Here is a tiny trained network, its code and every weight. The questions are about switching its units off for an input and a target symbol, where a switched-off unit gives its printed mean instead of its output.

import numpy as np


def w(rows, s, z=0):
    codes = np.array(rows[::2]) - 128.0
    scale = np.full(codes.shape[1], s)
    scale[-1] = z or s
    return codes * scale


def norm(h):
    return h / np.sqrt((h * h).mean(-1, keepdims=True) + 1e-5)


def f(y):
    return y / 2 * (1 + np.tanh(0.7978845608 * (y + 0.044715 * y**3)))


def softmax(a):
    e = np.exp(a - a.max(-1, keepdims=True))
    return e / e.sum(-1, keepdims=True)


def log_softmax(a):
    a = a - a.max(-1, keepdims=True)
    return a - np.log(np.exp(a).sum(-1, keepdims=True))


def net(x, mask):
    ids = ['ΓΞβεηλμπψ'.index(c) for c in x.split()]
    T = len(ids)
    res = E[ids] + P[:T]
    u = 0
    for l in range(3):
        r = norm(res)
        for j in range(2):
            rows = slice(2 * j, 2 * j + 2)
            q, k, v = (r @ M[l][rows].T for M in (Q, K, V))
            z = softmax(np.where(np.tri(T) > 0, q @ k.T / 2**0.5, -1e9)) @ v
            o = O[l][rows]
            res = res + np.where(mask[u + j], z, o[:, -1]) @ o[:, :-1]
        u += 2
        y = f(norm(res) @ A[l][:, :-1].T + A[l][:, -1])
        res = res + np.where(mask[u : u + 8], y, B[l][:, -1]) @ B[l][:, :-1]
        u += 8
    return log_softmax(norm(res)[-1] @ U[:, :-1].T + U[:, -1])


Q, K, V, O, A, B = {}, {}, {}, {}, {}, {}
E = w([
[159,47,156,153,233,96,144],'Γ',
[154,55,141,152,246,193,122],'Ξ',
[121,63,129,213,85,60,94],'β',
[247,100,139,136,157,110,172],'ε',
[166,177,142,103,28,254,231],'η',
[192,98,120,123,145,222,244],'λ',
[123,82,66,69,147,102,56],'μ',
[236,138,72,133,67,179,113],'π',
[73,156,235,63,39,222,196],'ψ',
],0.018)
P = w([
[226,241,159,175,148,60,150],'0',
[177,213,131,150,158,71,129],'1',
[159,172,129,145,149,126,113],'2',
[145,144,128,136,143,135,105],'3',
[140,113,137,138,131,140,105],'4',
[142,92,139,126,122,145,105],'5',
[132,73,133,130,110,152,111],'6',
[171,56,120,116,89,125,150],'7',
[128,22,83,118,93,158,114],'8',
[125,6,95,117,64,151,142],'9',
[151,17,104,104,80,156,152],'10',
],0.011)
Q[0] = w([
[90,69,126,188,122,235,68],'0.h1',
[123,139,91,210,113,165,170],'0.h1',
[53,206,118,174,114,113,167],'0.h2',
[204,3,160,160,108,133,125],'0.h2',
],0.0075)
K[0] = w([
[155,8,106,137,73,130,90],'0.h1',
[99,121,104,125,167,154,140],'0.h1',
[155,186,160,103,125,103,85],'0.h2',
[86,55,125,111,78,143,108],'0.h2',
],0.013)
V[0] = w([
[137,88,118,37,102,133,83],'0.h1',
[109,42,174,152,107,153,73],'0.h1',
[83,70,207,67,160,157,181],'0.h2',
[216,89,1,90,238,94,169],'0.h2',
],0.0063)
O[0] = w([
[101,1,213,92,150,96,90,89],'0.h1',
[168,174,142,105,64,99,157,166],'0.h1',
[112,114,77,156,98,160,114,48],'0.h2',
[154,115,196,49,155,132,108,253],'0.h2',
],0.0087,0.0029)
A[0] = w([
[127,122,131,123,184,200,139,114],'0.n1',
[137,163,4,145,148,125,103,111],'0.n2',
[112,76,154,150,107,116,120,125],'0.n3',
[224,84,168,137,77,129,123,253],'0.n4',
[98,151,150,74,108,83,111,221],'0.n5',
[93,116,96,70,148,157,54,110],'0.n6',
[143,89,175,118,121,151,175,161],'0.n7',
[156,116,177,90,124,117,130,215],'0.n8',
],0.011,0.0041)
B[0] = w([
[254,99,122,140,102,103,155,151],'0.n1',
[85,163,64,203,71,87,149,135],'0.n2',
[121,118,62,141,192,58,152,142],'0.n3',
[92,173,87,38,175,112,74,248],'0.n4',
[82,238,130,163,183,144,162,132],'0.n5',
[111,190,14,172,129,101,120,132],'0.n6',
[138,65,68,100,135,178,198,171],'0.n7',
[92,176,139,86,171,112,183,168],'0.n8',
],0.0093,0.016)
Q[1] = w([
[116,130,108,109,134,92,133],'1.h1',
[136,152,76,1,188,145,145],'1.h1',
[97,148,86,64,202,133,140],'1.h2',
[110,125,153,174,123,162,116],'1.h2',
],0.0099)
K[1] = w([
[136,61,162,75,10,113,92],'1.h1',
[69,59,119,71,83,119,122],'1.h1',
[193,10,76,133,51,113,69],'1.h2',
[254,125,161,245,99,95,47],'1.h2',
],0.0072)
V[1] = w([
[212,255,164,115,71,183,108],'1.h1',
[71,137,139,53,165,89,196],'1.h1',
[119,135,183,224,171,118,115],'1.h2',
[156,13,170,180,100,118,98],'1.h2',
],0.0083)
O[1] = w([
[112,133,153,210,236,248,138,181],'1.h1',
[104,136,155,198,87,170,152,202],'1.h1',
[244,64,168,47,138,71,207,15],'1.h2',
[137,210,158,92,90,182,172,3],'1.h2',
],0.011,0.0075)
A[1] = w([
[188,115,145,53,192,92,38,131],'1.n1',
[196,130,96,142,137,169,56,107],'1.n2',
[164,70,82,186,152,152,204,57],'1.n3',
[86,83,146,113,230,87,189,66],'1.n4',
[116,230,208,98,2,247,164,186],'1.n5',
[207,137,189,85,134,37,139,3],'1.n6',
[136,187,129,195,114,154,98,178],'1.n7',
[236,71,172,172,182,109,87,79],'1.n8',
],0.0078,0.0031)
B[1] = w([
[39,185,135,106,108,62,96,253],'1.n1',
[130,170,164,40,70,92,55,229],'1.n2',
[116,42,193,89,102,32,143,195],'1.n3',
[2,86,162,54,81,165,33,207],'1.n4',
[153,121,98,222,89,211,66,196],'1.n5',
[127,140,214,169,93,59,197,122],'1.n6',
[190,112,183,189,29,67,44,193],'1.n7',
[35,56,136,172,136,172,64,185],'1.n8',
],0.0071,0.0038)
Q[2] = w([
[71,83,60,133,84,193,42],'2.h1',
[86,62,89,110,154,128,135],'2.h1',
[111,48,7,128,112,158,67],'2.h2',
[141,157,188,151,68,148,111],'2.h2',
],0.012)
K[2] = w([
[53,58,12,94,118,164,123],'2.h1',
[78,172,100,119,77,174,132],'2.h1',
[46,114,81,67,57,172,137],'2.h2',
[125,131,185,136,167,101,156],'2.h2',
],0.011)
V[2] = w([
[107,6,96,93,206,132,202],'2.h1',
[80,89,187,149,211,140,85],'2.h1',
[100,96,201,213,181,141,255],'2.h2',
[58,149,197,131,29,190,143],'2.h2',
],0.0098)
O[2] = w([
[141,121,21,110,219,98,155,158],'2.h1',
[192,71,124,130,98,96,182,239],'2.h1',
[94,196,70,134,95,84,227,2],'2.h2',
[118,74,95,247,110,127,147,84],'2.h2',
],0.013,0.0077)
A[2] = w([
[126,72,89,82,118,141,171,84],'2.n1',
[166,156,189,149,114,97,155,22],'2.n2',
[67,66,125,183,151,189,79,203],'2.n3',
[120,106,133,166,152,66,135,32],'2.n4',
[177,99,152,95,145,141,179,102],'2.n5',
[179,82,94,131,144,150,126,253],'2.n6',
[75,81,96,120,101,139,151,195],'2.n7',
[147,127,250,103,60,130,160,153],'2.n8',
],0.012,0.0051)
B[2] = w([
[128,248,158,66,141,134,41,158],'2.n1',
[170,99,146,165,219,116,86,124],'2.n2',
[162,108,62,203,81,206,215,254],'2.n3',
[132,92,107,131,246,226,116,131],'2.n4',
[100,98,122,206,110,177,61,148],'2.n5',
[123,120,95,70,2,181,103,233],'2.n6',
[79,198,149,158,21,88,52,170],'2.n7',
[134,200,80,202,48,97,69,134],'2.n8',
],0.0072,0.011)
U = w([
[225,96,64,44,88,87,175,72],'Γ',
[163,141,65,48,155,104,162,104],'Ξ',
[113,194,179,92,50,94,50,254],'β',
[232,46,120,137,170,173,61,30],'ε',
[138,130,91,198,101,149,155,75],'η',
[67,192,42,106,238,131,125,58],'λ',
[71,70,168,66,136,91,152,169],'μ',
[101,83,207,201,179,222,107,111],'π',
[183,99,139,153,25,3,112,195],'ψ',
],0.0074,0.0034)

Each question gives the input, a string of symbols that net reads in full, and the target symbol t.
The units are the heads (2 rows each of Q, K, V and O) and the neurons (one row each of A and B). Each row of codes is followed by its name. A weight is (code - 128) times the scale printed after its matrix; where a second scale follows, it is the last column's (O, A, B and U).
mask holds one flag per unit, layer by layer, with each layer's heads first. A switched-off unit (its flag False) gives its mean, the last column of its rows in O or B, instead of its output. The means were averaged over made-up inputs and are rounded, as every weight is.
A unit's drop is (log p(t) with every unit on - log p(t) with that unit switched off) / (log p(t) with every unit on - log p(t) with every unit switched off).
The circuit of an input: a set's keep is (log p(t) with only the set's units on - log p(t) with every unit switched off) / (log p(t) with every unit on - log p(t) with every unit switched off). Starting from the 12 units with the biggest drops (on a tie, the unit counted first), units are removed one at a time, each time the one whose removal leaves the highest keep (on an exact tie, the one counted first), for as long as the keep stays at least 0.8.
units of the circuit, in order: the units of the circuit, biggest drop first
unit that matters most: the unit with the biggest drop
k most important neurons: the k neurons with the biggest drops, biggest first
top k neurons in layer l: the k neurons of layer l with the biggest drops, biggest first
which heads matter: for each layer, one digit per head in row order, 1 if its drop is at least 0.15 and else 0, layers parted by /
input Ξ ψ λ, target η: units of the circuit, in order => (2.h2)
input ε π Γ ψ π, target ψ: units of the circuit, in order => (0.n7; 1.n7; 2.h2; 1.n2)
input π ψ ε ψ β β Γ, target β: top 2 neurons in layer 0 => (0.n5; 0.n8)
input Γ π π ψ β η μ, target η: which heads matter => 00 / 00 / 01
input β Ξ ε β ψ π η ψ β, target η: units of the circuit, in order => (2.h2; 2.n3)
input Ξ ψ β λ μ μ, target λ: units of the circuit, in order => (0.n5; 0.n6)
input π μ ε β β μ β π, target β: units of the circuit, in order => (1.h1; 2.h1)
input ε ψ π, target η: units of the circuit, in order => (2.h2; 1.h1)
input μ ψ ε, target η: units of the circuit, in order => (2.h2; 0.h2)
input η β Γ ε η β β λ, target β: top 2 neurons in layer 1 => (1.n3; 1.n5)
input λ λ λ, target Ξ: units of the circuit, in order => (2.h2; 0.n1)
input Ξ β β, target ψ: units of the circuit, in order => (0.n7; 0.h2; 0.n4; 1.h2)
input η β Γ, target μ: 2 most important neurons => (1.n1; 1.n8)
input π π λ Ξ π μ ε μ Γ, target μ: which heads matter => 10 / 10 / 00
input β π ψ, target π: which heads matter => 00 / 10 / 00
input λ Ξ Γ ε π π λ β β λ μ, target λ: which heads matter => 00 / 01 / 10
input η π β, target π: most important neuron => (0.n7)
input λ η ψ λ, target η: units of the circuit, in order => (2.h2; 1.h1)
input β μ λ π, target λ: 2 most important neurons => (0.n7; 1.n4)
input π π ψ, target π: unit that matters most => 0.n5
input μ ψ π β λ, target β: 3 most important neurons => (0.n1; 2.n1; 1.n3)
input ε β ψ π, target ψ: 2 most important neurons => (1.n7; 0.n7)
input β Γ λ, target Γ: units of the circuit, in order => (2.h2; 0.n1; 1.n3)
input Ξ Γ β λ β μ Γ, target β: units of the circuit, in order => (1.h1; 0.n1; 2.h1)
input Γ β η Γ β ψ ε, target η: which heads matter => 01 / 00 / 01
input μ β ψ β Γ, target ψ: top 2 neurons in layer 0 => (0.n5; 0.n4)
